After every row comes one of two labels: whether the row has a hidden trait. Each part has its own trait and labels.
[ 12  -8   8  -7   8  25 -13  -7  15  18  28  -1  22  -7 -19 -11  12 -10
  24   0  -8 -30   5   6 -16  10  25 -15  -1  23  40 -22  -6  12 -24   9
  11 -22  -9  11   6] : <45>
[  3  -6   6  -9  20  21   6 -12  15  21  36  10  21 -14 -13   2  20 -36
  15  13   1 -44  26  11  -1   9  13 -18  -3  19  38 -12  -1  11  -9  13
  21 -26   8   8  21] : <45>
[ 12   2  12 -14  15  32   3  -8  18  18  40   8  29  -6 -18   2  13 -23
  24   8 -12 -37  17  11  -1   8  26 -18  -2  23  48 -16  -5   8  -5  12
  21 -21  11   7  22] : <45>
[ 27  58  21 -13  16 -47  11  12  10 -19  16  -4   8   8 -20  30   0  -7
  34 -14   6  -3 -24   9  -6   7  12 -20 -19  38  40 -27 -27  -8  10  -1
   5   8  33  -2 -11] : <45>
[ -1  12   8  -1  -6  35  -5   5  -2 -20  -7   3   1  21   2   9 -26  19
  14  -3 -26  25  -1  -1  12  -4  17   8  10  -2 -11  10  -4  -4   1  -2
  -3  10  -3  -6   2] : <40>
[ 13  25   8  -2 -12  13  -9   7   2 -18  -7 -10  -2  20  -6   5 -18  35
  29 -14 -15  25 -20  -7  -1  -1  13   2   3   4  -1  -3 -15  -5  -6  -5
 -10  13  -4  -1 -12] : <40>
[  9  23  13  -5  -3  23   0   2   6 -11   2   0   2  16  -9  -3 -18  23
  20  -3 -25   2  -1  -1   8  -2  25   0   5  12  11  -1  -8  -5   1   0
   0  10   5  -4   1] : <40>
[  8  23  12  -4  -2  23   0   0   2 -11  -1   1  -3  16  -3  14 -20  15
  10  -7 -25  11  -1   0  10  -3  13  -7   4   3  -1   2  -7  -4   6  -2
  -3  20   7  -5   1] : <40>
[  2  14  13   0 -13  42 -14   5  -1 -18  -7  -2  -4  27  -1   5 -34  32
  20  -9 -24  39 -14  -8   5  -5  22   8   8  -3  -9   5  -8  -3  -5  -5
  -8   6  -5  -6  -4] : <45>

[  3   9 -14   3 -39  -1  -5  -5   0  27   1  -6  -5   0  -2   0  -3   8
  -2  -9  -4] : gupon
[  6   8  10  -2 -14   4  -9   0   1  41  -3  -1   1  -5  -3  -7  -2  11
   1  10  -3] : gupon
[ 6  2  7 -3  0  3 -8  3  1 17 -4  1  5 -6 -2 -7  0  6  1 14 -3] : gupon
[  4   2 -20  -1   0   6   0  -1  -1 -13  -5   0  10  -5   0  -1   8   8
   0  -9  -5] : gupon
[ 4 18  8  0  0 10  0 -5 -1 29 -4  1  1 -9  1 -7  5 18  1  3 -4] : gupon
[  4 -15 -27   0  -7  -9  -9   9   4   9   0   0   1   1  -2  -5  -7 -11
  -3  14   8] : gupon
[  5  -3 -12   0 -13  -6 -10   4   3  23  -1  -1  -2  -4  -3  -7  -8   0
  -2  19   8] : gupon
[  4  22  20  -2  21  10   2  -4  -1  23  -8   5  -1 -14   3 -10   5  26
   3  19   0] : dutov
[  1  -6 -37   5 -48  -6  -2  -1   0 -18   3  -9  -1   7  -2   9  -4 -10
  -3 -27  -7] : gupon
[  1  -8  -2   4 -63  -6  -8   2   0  -2   7  -6  -1  11  -2   9  -6 -21
  -1 -29 -16] : gupon
[  1 -12 -40   5 -34  -6  -2   2   1 -17   3  -7   0   6  -2   6  -4 -12
  -4 -21  -4] : gupon
[  7   9  26  -4  22   6  -5   3   1  26  -7   6   3 -10   0 -11   1  14
   3  28  -5] : dutov
[  7   0  21  -5   8   1 -10   6   2  26  -5   4   3  -6  -3 -10  -3   6
   2  27  -4] : dutov
[  5  16   7   1 -26   8  -1  -7  -2  32   0  -2   0  -3  -1  -2   5  13
  -1 -12 -14] : gupon
[  4  20  13  -2  27  11   4  -5  -1  12  -9   5   1 -14   4  -9   6  26
   3  16   2] : dutov
[  4  21  33   1 -34  10   0 -10  -3  29   4  -3  -3  -1  -2  -1   6  13
  -1 -14 -21] : gupon
[ 6  3 11 -4 12  4 -6  3  1 11 -6  4  7 -7 -1 -7  2  8  2 18 -6] : dutov
[  7   5  22  -4  30   6  -5   4   1  24  -8   8   4 -10   0 -11   0  12
   3  31  -5] : dutov
[ 6  6 11 -3 30  7  0  1  0  1 -8  7  6 -9  1 -9  5 12  3 20 -6] : dutov
[  8  -8  -2  -4  57   3  -5   9   3  23 -11  11   5 -11   0 -10  -3   8
   3  38  -4] : dutov
[  7  -5  26  -5  16   0 -11   7   2  30  -5   6   3  -6  -3 -10  -5   5
   2  34  -5] : dutov
